Here is a tiny trained network, its code and every weight. The questions are about switching its units off for an input and a class, where a switched-off unit gives its printed mean instead of its output.

import numpy as np


def w(rows, s, z=0):
    codes = np.array(rows[::2]) - 128.0
    scale = np.full(codes.shape[1], s)
    scale[-1] = z or s
    return codes * scale


def f(y):
    return np.maximum(y, 0)


def log_softmax(a):
    a = a - a.max(-1, keepdims=True)
    return a - np.log(np.exp(a).sum(-1, keepdims=True))


def net(x, mask):
    res = np.array(x, float).reshape(1, 3) / 4 @ E
    y = f(res @ A[0][:, :-1].T + A[0][:, -1])
    res = res + np.where(mask, y, B[0][:, -1]) @ B[0][:, :-1]
    return log_softmax(res[-1] @ U[:, :-1].T + U[:, -1])


A, B = {}, {}
E = w([
[133,200,97,89,254,148],'x0',
[231,152,209,65,93,220],'x1',
[124,40,233,35,187,110],'x2',
],0.0092)
A[0] = w([
[182,111,162,77,102,134,92],'neuron 0',
[89,105,60,143,125,135,100],'neuron 1',
[122,59,196,115,93,103,227],'neuron 2',
[134,134,113,92,165,170,92],'neuron 3',
[159,189,129,146,118,155,130],'neuron 4',
[170,184,88,144,123,212,147],'neuron 5',
[79,137,102,206,99,112,173],'neuron 6',
[133,138,176,126,128,127,96],'neuron 7',
[152,136,104,117,71,145,162],'neuron 8',
[133,130,185,97,86,249,169],'neuron 9',
[118,143,159,59,164,141,145],'neuron 10',
[180,159,64,141,83,163,101],'neuron 11',
[144,133,107,87,245,129,208],'neuron 12',
[179,33,147,160,136,115,166],'neuron 13',
[173,140,134,175,156,71,97],'neuron 14',
[78,156,67,203,115,94,150],'neuron 15',
[116,137,50,144,140,88,85],'neuron 16',
[145,134,78,133,148,100,81],'neuron 17',
[114,139,110,77,215,114,151],'neuron 18',
[181,104,152,54,115,142,145],'neuron 19',
[136,121,75,146,151,74,133],'neuron 20',
[129,106,142,135,216,128,29],'neuron 21',
[98,61,155,139,128,57,252],'neuron 22',
],0.012,0.0025)
B[0] = w([
[113,125,102,135,104,211,197],'neuron 0',
[71,160,153,131,75,208,191],'neuron 1',
[119,204,153,63,119,165,225],'neuron 2',
[119,126,155,96,170,136,167],'neuron 3',
[215,151,138,134,124,49,182],'neuron 4',
[230,75,132,94,103,74,213],'neuron 5',
[96,218,170,89,108,181,231],'neuron 6',
[108,192,105,159,165,206,155],'neuron 7',
[186,82,180,175,107,63,177],'neuron 8',
[172,99,64,104,78,183,235],'neuron 9',
[80,161,168,137,126,147,192],'neuron 10',
[165,67,171,159,59,39,202],'neuron 11',
[94,160,193,110,226,114,224],'neuron 12',
[82,156,154,116,169,186,187],'neuron 13',
[118,99,120,113,120,160,148],'neuron 14',
[140,178,123,112,115,193,252],'neuron 15',
[103,188,70,98,35,235,204],'neuron 16',
[92,157,103,129,108,141,163],'neuron 17',
[53,119,161,115,254,93,205],'neuron 18',
[91,196,75,81,104,212,209],'neuron 19',
[158,176,159,154,65,160,192],'neuron 20',
[139,105,104,81,186,96,172],'neuron 21',
[107,181,218,3,182,80,229],'neuron 22',
],0.0072,0.011)
U = w([
[143,159,130,91,116,201,218],'0',
[126,120,219,77,197,53,252],'1',
[149,107,144,155,103,107,4],'2',
[88,109,64,133,221,180,52],'3',
[252,58,146,113,115,42,24],'4',
],0.012,0.0031)

Each question gives the input, the list of numbers given to net, and the class t.
The units are the neurons (one row each of A and B). Each row of codes is followed by its name. A weight is (code - 128) times the scale printed after its matrix; where a second scale follows, it is the last column's (A, B and U).
mask holds one flag per neuron, in row order. A switched-off neuron (its flag False) gives its mean, the last column of its row in B, instead of its output. The means were averaged over made-up inputs and are rounded, as every weight is.
A unit's drop is (log p(t) with every unit on - log p(t) with that unit switched off) / (log p(t) with every unit on - log p(t) with every unit switched off).
The circuit of an input: a set's keep is (log p(t) with only the set's units on - log p(t) with every unit switched off) / (log p(t) with every unit on - log p(t) with every unit switched off). Starting from the 12 units with the biggest drops (on a tie, the unit counted first), units are removed one at a time, each time the one whose removal leaves the highest keep (on an exact tie, the one counted first), for as long as the keep stays at least 0.8.
circuit, biggest first: the units of the circuit, biggest drop first
top k neurons: the k neurons with the biggest drops, biggest first
drop of u: that unit's drop, to one decimal
input [2,1,2], class 1: circuit, biggest first -> [neuron 16; neuron 15]
input [-6,-1,3], class 1: circuit, biggest first -> [neuron 22]
input [-8,-2,1], class 1: top 2 neurons -> [neuron 22; neuron 16]
input [7,7,7], class 3: top 2 neurons -> [neuron 18; neuron 19]
input [6,7,8], class 3: top 2 neurons -> [neuron 18; neuron 12]
input [8,7,8], class 3: top 2 neurons -> [neuron 19; neuron 18]
input [8,-2,-3], class 1: top 2 neurons -> [neuron 12; neuron 18]
input [5,2,4], class 1: top 2 neurons -> [neuron 12; neuron 16]
input [4,3,6], class 3: top 2 neurons -> [neuron 19; neuron 22]
input [8,-4,-3], class 3: top 2 neurons -> [neuron 18; neuron 12]
input [7,5,3], class 1: drop of neuron 12 -> 0.6
input [-4,-1,1], class 1: drop of neuron 19 -> 0.2
input [3,8,-2], class 4: drop of neuron 5 -> 0.3
